Below is a small trained network, with its code and all its weights. Each question gives an input and a target symbol and asks what happens when units are switched off, that is, made to give their printed mean instead of their output.

import numpy as np


def w(rows, s, z=0):
    codes = np.array(rows[::2]) - 128.0
    scale = np.full(codes.shape[1], s)
    scale[-1] = z or s
    return codes * scale


def f(y):
    return y / 2 * (1 + np.tanh(0.7978845608 * (y + 0.044715 * y**3)))


def softmax(a):
    e = np.exp(a - a.max(-1, keepdims=True))
    return e / e.sum(-1, keepdims=True)


def log_softmax(a):
    a = a - a.max(-1, keepdims=True)
    return a - np.log(np.exp(a).sum(-1, keepdims=True))


def net(x, mask):
    ids = ['ΛΣζητω'.index(c) for c in x.split()]
    T = len(ids)
    res = E[ids] + P[:T]
    r = res
    for j in range(3):
        rows = slice(3 * j, 3 * j + 3)
        q, k, v = (r @ M[0][rows].T for M in (Q, K, V))
        z = softmax(np.where(np.tri(T) > 0, q @ k.T / 3**0.5, -1e9)) @ v
        o = O[0][rows]
        res = res + np.where(mask[j], z, o[:, -1]) @ o[:, :-1]
    y = f(res @ A[0][:, :-1].T + A[0][:, -1])
    res = res + np.where(mask[3:11], y, B[0][:, -1]) @ B[0][:, :-1]
    return log_softmax(res[-1] @ U[:, :-1].T + U[:, -1])


Q, K, V, O, A, B = {}, {}, {}, {}, {}, {}
E = w([
[211,51,80,181],'Λ',
[46,215,16,70],'Σ',
[64,124,127,65],'ζ',
[225,211,108,104],'η',
[70,92,128,63],'τ',
[158,128,253,89],'ω',
],0.011)
P = w([
[185,13,80,2],'0',
[173,74,121,36],'1',
[155,92,142,63],'2',
[147,103,148,80],'3',
[144,114,150,95],'4',
[134,109,171,114],'5',
[136,120,168,116],'6',
[134,119,173,129],'7',
[136,124,165,133],'8',
[123,117,181,141],'9',
[132,128,169,142],'10',
[127,127,180,148],'11',
[141,147,156,137],'12',
[130,132,176,153],'13',
],0.0074)
Q[0] = w([
[161,170,129,175],'H1',
[173,209,92,122],'H1',
[8,170,106,146],'H1',
[197,209,136,180],'H2',
[121,136,90,133],'H2',
[149,147,235,100],'H2',
[212,189,113,84],'H3',
[69,122,95,108],'H3',
[83,131,160,140],'H3',
],0.012)
K[0] = w([
[177,154,82,38],'H1',
[120,104,68,98],'H1',
[127,160,157,251],'H1',
[200,194,31,145],'H2',
[178,157,112,54],'H2',
[153,55,144,250],'H2',
[188,56,58,229],'H3',
[66,162,106,69],'H3',
[61,123,102,112],'H3',
],0.012)
V[0] = w([
[193,97,73,100],'H1',
[102,131,104,228],'H1',
[101,175,209,172],'H1',
[241,40,141,112],'H2',
[148,109,163,1],'H2',
[111,142,190,84],'H2',
[65,236,176,135],'H3',
[217,158,190,120],'H3',
[59,198,9,114],'H3',
],0.0091)
O[0] = w([
[134,57,123,52,202],'H1',
[118,244,143,81,25],'H1',
[91,228,106,110,24],'H1',
[160,1,55,149,173],'H2',
[103,76,153,75,253],'H2',
[94,76,153,64,142],'H2',
[191,243,117,74,51],'H3',
[183,95,121,94,109],'H3',
[117,200,58,127,180],'H3',
],0.0072,0.0066)
A[0] = w([
[47,155,203,83,195],'N1',
[150,86,156,172,155],'N2',
[114,54,161,201,193],'N3',
[104,170,81,136,58],'N4',
[154,125,137,138,148],'N5',
[154,249,127,149,75],'N6',
[134,130,195,66,18],'N7',
[66,240,176,129,4],'N8',
],0.012,0.003)
B[0] = w([
[173,188,84,103,159],'N1',
[138,167,196,82,201],'N2',
[102,194,137,170,249],'N3',
[129,209,145,111,144],'N4',
[98,185,139,208,135],'N5',
[162,2,88,158,142],'N6',
[97,204,46,80,131],'N7',
[218,106,109,173,148],'N8',
],0.0098,0.017)
U = w([
[69,70,84,126,153],'Λ',
[66,189,148,51,83],'Σ',
[95,195,97,139,165],'ζ',
[245,117,125,89,110],'η',
[115,125,103,168,2],'τ',
[136,149,161,184,190],'ω',
],0.012,0.0051)

Each question gives the input, a string of symbols that net reads in full, and the target symbol t.
The units are the heads (3 rows each of Q, K, V and O) and the neurons (one row each of A and B). Each row of codes is followed by its name. A weight is (code - 128) times the scale printed after its matrix; where a second scale follows, it is the last column's (O, A, B and U).
mask holds one flag per unit, heads first, then neurons. A switched-off unit (its flag False) gives its mean, the last column of its rows in O or B, instead of its output. The means were averaged over made-up inputs and are rounded, as every weight is.
A unit's drop is (log p(t) with every unit on - log p(t) with that unit switched off) / (log p(t) with every unit on - log p(t) with every unit switched off).
The circuit of an input: a set's keep is (log p(t) with only the set's units on - log p(t) with every unit switched off) / (log p(t) with every unit on - log p(t) with every unit switched off). Starting from all 11 units, units are removed one at a time, each time the one whose removal leaves the highest keep (on an exact tie, the one counted first), for as long as the keep stays at least 0.8.
circuit, biggest first: the units of the circuit, biggest drop first
unit that matters most: the unit with the biggest drop
top k neurons: the k neurons with the biggest drops, biggest first
which heads matter: for each layer, one digit per head in row order, 1 if its drop is at least 0.15 and else 0, layers parted by /
drop when u is switched off: that unit's drop, to one decimal
input η τ Σ, target Λ: circuit, biggest first => [N2; N3]
input η ζ ω Λ ζ Σ, target Λ: which heads matter => 000
input τ Σ τ Λ Σ Λ ζ Σ ζ ω τ ζ Σ, target η: top 2 neurons => [N8; N3]
input Λ Λ η, target ω: circuit, biggest first => [H3; N3]
input ω Σ Σ ζ, target Λ: circuit, biggest first => [N2; H2]
input Λ η ζ Σ Σ ζ ζ Σ Σ τ ζ Σ ζ, target η: unit that matters most => N3
input Σ Σ ω, target Σ: circuit, biggest first => [N7; N8]
input Σ Σ Σ Λ, target ω: circuit, biggest first => [N3; H3; N2]
input Σ Σ τ ζ Σ η ω, target Σ: circuit, biggest first => [N7; H2]
input Σ Σ Λ ω ω η, target ω: which heads matter => 001
input ω Σ Σ Λ τ, target Λ: top 3 neurons => [N2; N3; N4]
input Λ ζ ω, target ω: which heads matter => 011
input ζ η Λ τ Λ, target ω: drop when N3 is switched off => 0.9
input ω Σ Λ Σ ζ, target Λ: unit that matters most => N2
input Λ Λ ω, target ω: drop when H3 is switched off => 0.5
input ζ Λ Σ Σ ζ Σ Σ, target η: drop when H2 is switched off => 1.0
